Below is a small trained network, with its code and all its weights. Each question gives an input and a class and asks what happens when units are switched off, that is, made to give their printed mean instead of their output.

import numpy as np


def w(rows, s, z=0):
    codes = np.array(rows[::2]) - 128.0
    scale = np.full(codes.shape[1], s)
    scale[-1] = z or s
    return codes * scale


def norm(h):
    return h / np.sqrt((h * h).mean(-1, keepdims=True) + 1e-5)


def f(y):
    return y / 2 * (1 + np.tanh(0.7978845608 * (y + 0.044715 * y**3)))


def log_softmax(a):
    a = a - a.max(-1, keepdims=True)
    return a - np.log(np.exp(a).sum(-1, keepdims=True))


def net(x, mask):
    res = np.array(x, float).reshape(1, 3) / 4 @ E
    u = 0
    for l in range(3):
        y = f(norm(res) @ A[l][:, :-1].T + A[l][:, -1])
        res = res + np.where(mask[u : u + 5], y, B[l][:, -1]) @ B[l][:, :-1]
        u += 5
    return log_softmax(norm(res)[-1] @ U[:, :-1].T + U[:, -1])


A, B = {}, {}
E = w([
[129,120,127,97,144,105,53,130,150,240,80],'x0',
[146,85,113,117,166,152,182,4,102,152,168],'x1',
[179,255,123,119,146,101,179,94,100,131,120],'x2',
],0.0094)
A[0] = w([
[141,183,129,135,132,121,147,132,115,110,130,95],'L0N1',
[139,238,128,117,134,125,137,102,122,160,120,3],'L0N2',
[135,212,125,129,135,132,165,107,127,42,139,113],'L0N3',
[130,91,130,130,134,127,145,4,125,140,137,176],'L0N4',
[119,97,129,132,124,138,155,131,126,20,143,217],'L0N5',
],0.023,0.0059)
B[0] = w([
[128,151,134,62,4,148,179,132,199,213,94,187],'L0N1',
[186,228,77,154,218,111,109,218,120,127,142,215],'L0N2',
[89,38,206,139,37,111,166,63,115,54,125,244],'L0N3',
[143,121,89,106,161,183,201,53,118,159,185,250],'L0N4',
[188,251,66,133,212,118,100,208,134,186,129,246],'L0N5',
],0.012,0.019)
A[1] = w([
[97,96,148,112,62,147,165,85,121,112,122,128],'L1N1',
[96,51,160,125,128,102,57,116,131,136,92,80],'L1N2',
[89,22,173,158,101,120,71,81,122,147,136,3],'L1N3',
[71,64,146,124,113,145,85,113,136,127,123,78],'L1N4',
[79,2,140,101,113,169,120,33,146,175,146,137],'L1N5',
],0.026,0.0023)
B[1] = w([
[40,13,141,124,157,150,29,81,103,118,97,202],'L1N1',
[120,61,97,215,163,178,116,116,141,157,246,184],'L1N2',
[168,205,96,56,216,92,150,52,39,150,58,174],'L1N3',
[151,98,139,169,149,167,166,124,186,104,221,167],'L1N4',
[75,139,151,82,3,133,117,177,157,131,55,247],'L1N5',
],0.013,0.016)
A[2] = w([
[148,172,102,133,174,112,93,170,123,127,109,28],'L2N1',
[142,157,127,139,143,104,72,170,146,197,117,7],'L2N2',
[171,164,36,86,223,178,187,63,91,195,164,68],'L2N3',
[174,165,127,95,131,114,178,133,152,147,127,57],'L2N4',
[129,101,110,105,156,171,214,2,77,112,169,21],'L2N5',
],0.024,0.0019)
B[2] = w([
[146,152,145,104,159,63,97,138,98,99,43,181],'L2N1',
[177,172,118,98,169,72,157,117,84,89,85,172],'L2N2',
[77,40,162,186,28,207,169,92,186,146,245,255],'L2N3',
[82,38,104,133,208,162,55,81,106,148,141,169],'L2N4',
[204,220,120,135,239,16,62,211,88,89,47,208],'L2N5',
],0.013,0.037)
U = w([
[174,173,122,124,197,76,113,164,113,104,92,2],'0',
[138,94,119,177,144,177,158,120,170,156,231,247],'1',
[69,116,164,66,6,150,152,139,160,114,66,172],'2',
],0.012,0.0007)

Each question gives the input, the list of numbers given to net, and the class t.
The units are the neurons (one row each of A and B). Each row of codes is followed by its name. A weight is (code - 128) times the scale printed after its matrix; where a second scale follows, it is the last column's (A, B and U).
mask holds one flag per neuron, layer by layer. A switched-off neuron (its flag False) gives its mean, the last column of its row in B, instead of its output. The means were averaged over made-up inputs and are rounded, as every weight is.
A unit's drop is (log p(t) with every unit on - log p(t) with that unit switched off) / (log p(t) with every unit on - log p(t) with every unit switched off).
The circuit of an input: a set's keep is (log p(t) with only the set's units on - log p(t) with every unit switched off) / (log p(t) with every unit on - log p(t) with every unit switched off). Starting from the 12 units with the biggest drops (on a tie, the unit counted first), units are removed one at a time, each time the one whose removal leaves the highest keep (on an exact tie, the one counted first), for as long as the keep stays at least 0.8.
circuit, biggest first: the units of the circuit, biggest drop first
unit that matters most: the unit with the biggest drop
top k neurons: the k neurons with the biggest drops, biggest first
top k neurons in layer l: the k neurons of layer l with the biggest drops, biggest first
drop of u: that unit's drop, to one decimal
input [-4,-7,-1], class 0: unit that matters most	L0N4
input [3,4,-8], class 2: circuit, biggest first	(L1N5, L0N5)
input [-5,-8,8], class 2: top 3 neurons	(L0N3, L2N5, L0N1)
input [0,-8,-2], class 0: top 2 neurons	(L0N4, L0N3)
input [-8,-5,8], class 2: top 4 neurons	(L0N3, L0N4, L2N5, L0N1)
input [-4,-1,-5], class 0: top 2 neurons	(L0N4, L2N1)
input [8,5,-1], class 2: top 3 neurons	(L1N5, L0N5, L0N2)
input [-7,4,4], class 0: top 3 neurons	(L0N3, L0N5, L2N5)
input [-6,-4,8], class 2: top 4 neurons	(L0N3, L0N4, L2N5, L0N1)
input [-2,0,0], class 0: top 3 neurons	(L0N4, L2N3, L0N5)
input [-8,-8,7], class 2: top 2 neurons	(L0N3, L2N5)
input [3,7,0], class 2: top 2 neurons	(L1N5, L0N2)
input [-8,0,-2], class 0: top 2 neurons in layer 0	(L0N4, L0N5)
input [-4,-3,6], class 2: top 2 neurons	(L0N3, L0N4)
input [-3,-3,2], class 2: circuit, biggest first	(L0N3)
input [-3,0,-5], class 0: top 2 neurons in layer 2	(L2N1, L2N2)
input [-8,-7,1], class 2: top 3 neurons	(L0N3, L0N2, L2N5)
input [-6,7,7], class 0: top 2 neurons	(L0N3, L2N5)
input [-3,0,-8], class 0: top 2 neurons	(L0N4, L2N1)
input [5,3,-1], class 2: unit that matters most	L1N5
input [-6,-2,6], class 2: drop of L0N4	0.5
input [-7,2,8], class 0: drop of L0N3	3.7
input [-7,-1,-4], class 0: drop of L1N2	0.0
input [3,-2,2], class 0: drop of L0N4	3.4
